Below are the code and all the weights of a small trained network. Each question names an input and a class and asks about switching units off, where a switched-off unit gives its printed mean instead of its output.

import numpy as np


def w(rows, s, z=0):
    codes = np.array(rows[::2]) - 128.0
    scale = np.full(codes.shape[1], s)
    scale[-1] = z or s
    return codes * scale


def f(y):
    return np.maximum(y, 0)


def log_softmax(a):
    a = a - a.max(-1, keepdims=True)
    return a - np.log(np.exp(a).sum(-1, keepdims=True))


def net(x, mask):
    res = np.array(x, float).reshape(1, 6) / 4 @ E
    y = f(res @ A[0][:, :-1].T + A[0][:, -1])
    res = res + np.where(mask, y, B[0][:, -1]) @ B[0][:, :-1]
    return log_softmax(res[-1] @ U[:, :-1].T + U[:, -1])


A, B = {}, {}
E = w([
[101,133,162,127,177,243,58],'x0',
[126,127,124,128,128,128,126],'x1',
[129,124,126,130,125,131,130],'x2',
[254,150,28,153,150,119,91],'x3',
[129,121,121,127,121,134,130],'x4',
[130,223,151,197,49,165,137],'x5',
],0.016)
A[0] = w([
[2,104,206,109,125,201,69,132],'neuron 0',
[78,228,175,154,82,188,180,145],'neuron 1',
[179,36,62,59,166,91,124,198],'neuron 2',
[56,109,176,68,167,157,143,117],'neuron 3',
[185,203,68,180,78,41,157,87],'neuron 4',
[171,134,91,126,122,41,139,186],'neuron 5',
[90,59,134,73,168,158,106,145],'neuron 6',
[165,214,128,198,38,117,196,114],'neuron 7',
[57,93,157,122,60,50,165,186],'neuron 8',
[202,154,87,159,215,236,2,13],'neuron 9',
[120,212,169,187,67,211,130,129],'neuron 10',
[65,125,147,100,105,88,227,179],'neuron 11',
[165,252,114,220,31,136,154,128],'neuron 12',
[232,117,108,96,155,31,164,151],'neuron 13',
[142,36,148,42,210,117,128,255],'neuron 14',
[66,106,166,109,75,56,221,201],'neuron 15',
],0.0093,0.0065)
B[0] = w([
[210,65,158,62,150,164,146,249],'neuron 0',
[169,128,176,118,58,139,146,206],'neuron 1',
[142,143,63,112,156,102,156,230],'neuron 2',
[136,87,141,129,178,197,90,207],'neuron 3',
[160,71,160,127,153,146,37,221],'neuron 4',
[136,107,95,74,165,95,149,204],'neuron 5',
[99,117,130,141,172,152,111,202],'neuron 6',
[143,99,174,147,122,143,29,214],'neuron 7',
[64,188,130,170,122,110,116,208],'neuron 8',
[59,217,124,217,98,104,151,238],'neuron 9',
[157,128,176,83,72,114,154,213],'neuron 10',
[104,167,124,182,139,111,122,203],'neuron 11',
[139,113,178,134,112,157,29,237],'neuron 12',
[157,119,99,87,160,107,171,222],'neuron 13',
[69,113,82,146,250,142,105,246],'neuron 14',
[80,193,105,185,101,111,138,220],'neuron 15',
],0.012,0.019)
U = w([
[25,217,103,171,185,115,192,252],'0',
[158,9,165,100,188,180,68,146],'1',
[106,231,166,182,29,115,115,116],'2',
[227,82,193,39,75,183,208,50],'3',
[219,95,83,2,162,46,201,84],'4',
],0.0096,0.002)

Each question gives the input, the list of numbers given to net, and the class t.
The units are the neurons (one row each of A and B). Each row of codes is followed by its name. A weight is (code - 128) times the scale printed after its matrix; where a second scale follows, it is the last column's (A, B and U).
mask holds one flag per neuron, in row order. A switched-off neuron (its flag False) gives its mean, the last column of its row in B, instead of its output. The means were averaged over made-up inputs and are rounded, as every weight is.
A unit's drop is (log p(t) with every unit on - log p(t) with that unit switched off) / (log p(t) with every unit on - log p(t) with every unit switched off).
The circuit of an input: a set's keep is (log p(t) with only the set's units on - log p(t) with every unit switched off) / (log p(t) with every unit on - log p(t) with every unit switched off). Starting from the 12 units with the biggest drops (on a tie, the unit counted first), units are removed one at a time, each time the one whose removal leaves the highest keep (on an exact tie, the one counted first), for as long as the keep stays at least 0.8.
circuit, biggest first: the units of the circuit, biggest drop first
most important unit: the unit with the biggest drop
top k neurons: the k neurons with the biggest drops, biggest first
drop when u is switched off: that unit's drop, to one decimal
input [-1,8,-6,-4,-4,0], class 0: most important unit => neuron 12
input [4,-1,8,-8,-8,1], class 3: circuit, biggest first => [neuron 0; neuron 1]
input [8,6,-8,2,0,1], class 2: circuit, biggest first => [neuron 9; neuron 14]
input [2,-1,7,1,-6,1], class 2: top 2 neurons => [neuron 0; neuron 14]
input [0,-8,-4,-2,6,-6], class 0: top 2 neurons => [neuron 4; neuron 12]
input [0,4,-2,-5,1,-5], class 0: top 2 neurons => [neuron 4; neuron 15]
input [-8,-2,-7,1,-1,2], class 1: top 3 neurons => [neuron 4; neuron 9; neuron 5]
input [-4,-7,2,1,-8,6], class 1: top 3 neurons => [neuron 4; neuron 9; neuron 7]
input [1,-2,-2,-8,8,3], class 3: top 2 neurons => [neuron 0; neuron 9]
input [1,-3,7,-4,-7,6], class 3: top 4 neurons => [neuron 9; neuron 0; neuron 10; neuron 1]
input [-4,-1,-5,0,-3,1], class 2: top 3 neurons => [neuron 0; neuron 14; neuron 3]
input [-6,8,6,1,1,7], class 1: top 4 neurons => [neuron 4; neuron 9; neuron 7; neuron 12]
input [-7,6,-4,1,-4,2], class 1: top 4 neurons => [neuron 4; neuron 9; neuron 5; neuron 7]
input [0,4,-1,8,-8,-4], class 4: most important unit => neuron 13
input [0,2,1,2,-1,-4], class 4: top 3 neurons => [neuron 9; neuron 15; neuron 8]
input [5,-2,-8,8,7,1], class 2: top 2 neurons => [neuron 14; neuron 9]
input [0,2,2,3,7,7], class 1: top 2 neurons => [neuron 4; neuron 15]
input [0,-7,4,-2,3,-3], class 0: top 3 neurons => [neuron 4; neuron 12; neuron 7]
input [-5,7,2,1,-2,0], class 4: drop when neuron 5 is switched off => 0.2
input [7,5,-6,2,7,5], class 2: drop when neuron 9 is switched off => 1.4
input [2,-4,-5,-8,1,2], class 3: drop when neuron 0 is switched off => 1.1
input [-1,2,6,8,1,7], class 1: drop when neuron 4 is switched off => 2.8
